Below is a small trained network, with its code and all its weights. Each question gives an input and a target symbol and asks what happens when units are switched off, that is, made to give their printed mean instead of their output.

import numpy as np


def w(rows, s, z=0):
    codes = np.array(rows[::2]) - 128.0
    scale = np.full(codes.shape[1], s)
    scale[-1] = z or s
    return codes * scale


def norm(h):
    return h / np.sqrt((h * h).mean(-1, keepdims=True) + 1e-5)


def f(y):
    return y / 2 * (1 + np.tanh(0.7978845608 * (y + 0.044715 * y**3)))


def softmax(a):
    e = np.exp(a - a.max(-1, keepdims=True))
    return e / e.sum(-1, keepdims=True)


def log_softmax(a):
    a = a - a.max(-1, keepdims=True)
    return a - np.log(np.exp(a).sum(-1, keepdims=True))


def net(x, mask):
    ids = ['αζλμξπψ'.index(c) for c in x.split()]
    T = len(ids)
    res = E[ids] + P[:T]
    u = 0
    for l in range(3):
        r = norm(res)
        for j in range(2):
            rows = slice(3 * j, 3 * j + 3)
            q, k, v = (r @ M[l][rows].T for M in (Q, K, V))
            z = softmax(np.where(np.tri(T) > 0, q @ k.T / 3**0.5, -1e9)) @ v
            o = O[l][rows]
            res = res + np.where(mask[u + j], z, o[:, -1]) @ o[:, :-1]
        u += 2
        y = f(norm(res) @ A[l][:, :-1].T + A[l][:, -1])
        res = res + np.where(mask[u : u + 4], y, B[l][:, -1]) @ B[l][:, :-1]
        u += 4
    return log_softmax(norm(res)[-1] @ U[:, :-1].T + U[:, -1])


Q, K, V, O, A, B = {}, {}, {}, {}, {}, {}
E = w([
[211,107,153,244,175,83,128,18],'α',
[74,14,97,123,214,117,144,208],'ζ',
[54,72,87,169,118,198,98,132],'λ',
[97,139,171,218,109,138,127,232],'μ',
[33,185,139,136,145,103,224,67],'ξ',
[249,33,86,195,30,218,234,198],'π',
[146,129,194,94,192,165,141,127],'ψ',
],0.02)
P = w([
[229,22,123,179,207,43,155,108],'0',
[175,38,139,173,195,83,148,105],'1',
[151,60,170,183,172,126,139,97],'2',
[126,92,167,164,162,130,120,111],'3',
[108,119,173,150,150,139,112,125],'4',
[83,139,170,135,140,146,97,134],'5',
[71,151,175,110,113,134,93,155],'6',
[59,173,165,97,101,131,83,178],'7',
[58,172,153,73,90,100,93,204],'8',
[67,182,144,56,89,81,95,245],'9',
],0.011)
Q[0] = w([
[94,95,52,134,144,120,91,135],'0.h1',
[93,135,52,137,86,85,124,146],'0.h1',
[86,100,212,200,163,157,172,128],'0.h1',
[3,133,61,40,109,104,105,225],'0.h2',
[254,108,51,101,65,45,155,115],'0.h2',
[171,114,114,155,48,103,145,153],'0.h2',
],0.013)
K[0] = w([
[108,100,140,151,99,139,156,143],'0.h1',
[95,177,68,204,134,120,153,139],'0.h1',
[126,190,151,64,63,249,135,155],'0.h1',
[20,167,122,78,92,104,115,191],'0.h2',
[187,48,20,193,82,88,178,95],'0.h2',
[163,63,119,130,69,120,161,165],'0.h2',
],0.012)
V[0] = w([
[76,183,133,94,149,69,39,140],'0.h1',
[128,170,71,191,108,164,99,87],'0.h1',
[145,198,9,223,89,92,153,126],'0.h1',
[114,127,191,251,180,97,200,175],'0.h2',
[130,181,205,45,146,123,137,183],'0.h2',
[83,132,54,193,31,2,215,122],'0.h2',
],0.0067)
O[0] = w([
[242,201,122,95,232,187,89,212,60],'0.h1',
[30,183,87,128,102,186,129,119,139],'0.h1',
[45,133,173,41,90,167,1,70,107],'0.h1',
[86,77,172,219,148,87,99,98,254],'0.h2',
[164,47,178,88,108,115,189,115,105],'0.h2',
[135,247,138,242,221,249,96,97,122],'0.h2',
],0.0069,0.0089)
A[0] = w([
[80,126,180,67,154,72,127,130,89],'0.n1',
[143,129,70,138,69,146,110,181,49],'0.n2',
[110,184,98,107,127,66,192,45,3],'0.n3',
[85,65,10,123,70,196,149,115,119],'0.n4',
],0.011,0.0063)
B[0] = w([
[73,150,125,201,214,181,239,142,134],'0.n1',
[123,201,174,117,73,165,222,111,137],'0.n2',
[120,251,133,184,134,255,91,17,131],'0.n3',
[105,107,10,106,165,98,139,212,244],'0.n4',
],0.0088,0.011)
Q[1] = w([
[193,190,148,22,123,161,148,72],'1.h1',
[36,196,111,155,179,248,75,108],'1.h1',
[120,87,157,94,165,154,203,140],'1.h1',
[182,140,173,27,101,208,56,39],'1.h2',
[78,227,187,126,125,156,143,140],'1.h2',
[227,183,142,31,87,151,122,98],'1.h2',
],0.012)
K[1] = w([
[139,120,120,126,153,106,88,70],'1.h1',
[8,189,118,172,90,183,129,98],'1.h1',
[115,148,152,111,190,110,166,123],'1.h1',
[155,79,86,183,112,128,69,63],'1.h2',
[132,171,77,103,145,138,134,70],'1.h2',
[137,63,109,136,171,60,98,66],'1.h2',
],0.016)
V[1] = w([
[131,143,87,210,158,122,117,233],'1.h1',
[112,147,155,37,157,172,192,182],'1.h1',
[217,131,186,95,142,177,164,152],'1.h1',
[179,175,192,161,51,219,168,172],'1.h2',
[175,253,145,156,56,57,215,203],'1.h2',
[196,74,104,122,210,223,173,104],'1.h2',
],0.0066)
O[1] = w([
[88,135,196,116,47,66,63,82,254],'1.h1',
[59,91,176,180,202,113,201,44,72],'1.h1',
[67,88,133,114,139,173,95,74,36],'1.h1',
[133,2,168,73,75,150,64,131,123],'1.h2',
[110,92,211,129,146,234,97,77,126],'1.h2',
[191,76,125,93,126,140,177,48,117],'1.h2',
],0.0084,0.0065)
A[1] = w([
[125,144,83,61,138,86,61,173,31],'1.n1',
[20,226,57,184,126,224,13,133,73],'1.n2',
[173,221,54,1,131,75,232,212,2],'1.n3',
[73,102,99,38,207,214,158,121,47],'1.n4',
],0.0075,0.0034)
B[1] = w([
[56,152,162,126,180,87,136,114,146],'1.n1',
[136,113,95,128,51,22,55,77,254],'1.n2',
[48,94,3,119,138,86,218,83,142],'1.n3',
[106,125,47,168,120,111,56,98,129],'1.n4',
],0.011,0.0071)
Q[2] = w([
[38,125,181,119,150,6,68,156],'2.h1',
[141,111,120,95,146,108,171,116],'2.h1',
[126,167,102,59,75,104,232,64],'2.h1',
[89,123,86,220,58,175,123,141],'2.h2',
[134,181,141,98,171,81,33,137],'2.h2',
[147,159,106,66,178,61,117,141],'2.h2',
],0.015)
K[2] = w([
[37,157,185,4,75,152,118,145],'2.h1',
[143,58,78,167,138,67,120,174],'2.h1',
[190,74,30,203,100,151,123,157],'2.h1',
[79,149,153,50,76,178,151,218],'2.h2',
[48,185,133,239,113,144,38,52],'2.h2',
[89,73,101,162,129,70,48,41],'2.h2',
],0.012)
V[2] = w([
[190,129,139,198,117,101,126,200],'2.h1',
[85,116,156,116,113,147,140,62],'2.h1',
[147,94,136,137,110,145,136,132],'2.h1',
[200,191,161,90,117,168,197,190],'2.h2',
[120,111,142,129,77,1,124,122],'2.h2',
[91,147,186,65,169,83,84,96],'2.h2',
],0.01)
O[2] = w([
[54,124,141,42,46,171,133,248,185],'2.h1',
[181,117,103,174,202,134,37,129,119],'2.h1',
[89,135,120,136,117,111,112,255,126],'2.h1',
[92,45,57,131,124,90,90,107,34],'2.h2',
[189,49,184,71,225,231,120,93,246],'2.h2',
[94,170,188,188,165,146,165,185,64],'2.h2',
],0.0081,0.011)
A[2] = w([
[109,133,230,98,178,125,142,66,133],'2.n1',
[69,99,98,141,162,123,182,161,1],'2.n2',
[63,141,155,144,95,215,158,119,163],'2.n3',
[161,78,85,9,97,129,195,133,98],'2.n4',
],0.011,0.0042)
B[2] = w([
[137,249,163,149,170,76,91,201,188],'2.n1',
[85,187,124,155,123,159,92,138,180],'2.n2',
[169,98,100,98,120,200,180,81,186],'2.n3',
[169,173,113,86,111,122,85,78,253],'2.n4',
],0.012,0.0054)
U = w([
[238,152,74,113,47,192,128,149,46],'α',
[160,118,164,51,150,37,148,129,5],'ζ',
[56,254,106,187,93,77,205,114,223],'λ',
[71,132,222,189,57,110,77,238,2],'μ',
[200,180,134,181,173,156,29,86,175],'ξ',
[82,117,54,110,45,98,58,85,252],'π',
[98,33,137,125,241,183,216,117,253],'ψ',
],0.0092,0.004)

Each question gives the input, a string of symbols that net reads in full, and the target symbol t.
The units are the heads (3 rows each of Q, K, V and O) and the neurons (one row each of A and B). Each row of codes is followed by its name. A weight is (code - 128) times the scale printed after its matrix; where a second scale follows, it is the last column's (O, A, B and U).
mask holds one flag per unit, layer by layer, with each layer's heads first. A switched-off unit (its flag False) gives its mean, the last column of its rows in O or B, instead of its output. The means were averaged over made-up inputs and are rounded, as every weight is.
A unit's drop is (log p(t) with every unit on - log p(t) with that unit switched off) / (log p(t) with every unit on - log p(t) with every unit switched off).
The circuit of an input: a set's keep is (log p(t) with only the set's units on - log p(t) with every unit switched off) / (log p(t) with every unit on - log p(t) with every unit switched off). Starting from the 12 units with the biggest drops (on a tie, the unit counted first), units are removed one at a time, each time the one whose removal leaves the highest keep (on an exact tie, the one counted first), for as long as the keep stays at least 0.8.
circuit, biggest first: the units of the circuit, biggest drop first
unit that matters most: the unit with the biggest drop
top k neurons: the k neurons with the biggest drops, biggest first
heads that matter: for each layer, one digit per head in row order, 1 if its drop is at least 0.15 and else 0, layers parted by /
input ξ ξ ξ μ λ ζ μ α, target μ: unit that matters most : 1.h1
input ψ ξ ζ ζ μ λ ξ λ λ λ, target λ: circuit, biggest first : [0.h2 2.h2 1.h2]
input π ξ λ λ ξ, target ξ: circuit, biggest first : [0.h2 2.h1]
input ψ μ ξ ψ π λ μ ξ μ ζ, target ξ: circuit, biggest first : [2.h1 0.n4]
input ξ α ψ λ ξ π ξ, target π: heads that matter : 01 / 00 / 01
input π α π ψ λ, target ψ: heads that matter : 11 / 10 / 00
input λ λ λ λ π α, target π: top 2 neurons : [1.n2 1.n1]
input μ μ λ λ λ ξ π π ψ π, target ψ: heads that matter : 11 / 10 / 00
input π ζ ξ ψ μ, target ψ: heads that matter : 01 / 00 / 00
input π π λ π, target π: heads that matter : 00 / 00 / 01
input λ λ ψ ξ, target ψ: heads that matter : 11 / 10 / 00
input ψ π ψ λ ξ, target ψ: heads that matter : 11 / 00 / 00
input μ ξ ξ λ λ λ λ λ ζ, target λ: heads that matter : 00 / 01 / 00
input μ λ μ ξ μ λ λ μ λ, target μ: heads that matter : 00 / 00 / 01
input λ λ λ π ξ π μ λ λ, target μ: heads that matter : 10 / 11 / 11
input λ α λ λ λ λ λ π, target π: circuit, biggest first : [2.h2]
input μ λ ψ λ λ λ α, target λ: circuit, biggest first : [1.h2 0.h2]
input ψ μ λ, target ψ: heads that matter : 01 / 00 / 00
input π λ λ ψ λ ξ ξ λ, target ξ: heads that matter : 00 / 00 / 10
input α π α μ π μ, target π: circuit, biggest first : [2.h2 0.h2 1.n2]
input λ μ λ ζ, target μ: unit that matters most : 2.n2
input ψ λ μ, target ψ: top 2 neurons : [1.n2 2.n3]
input π μ α λ λ λ λ λ, target λ: circuit, biggest first : [1.h2 2.h2]
input λ λ ζ, target λ: circuit, biggest first : [1.h2 2.n2]
input ψ ξ λ μ ξ μ ξ ζ ζ, target ξ: circuit, biggest first : [2.h1 0.h2]
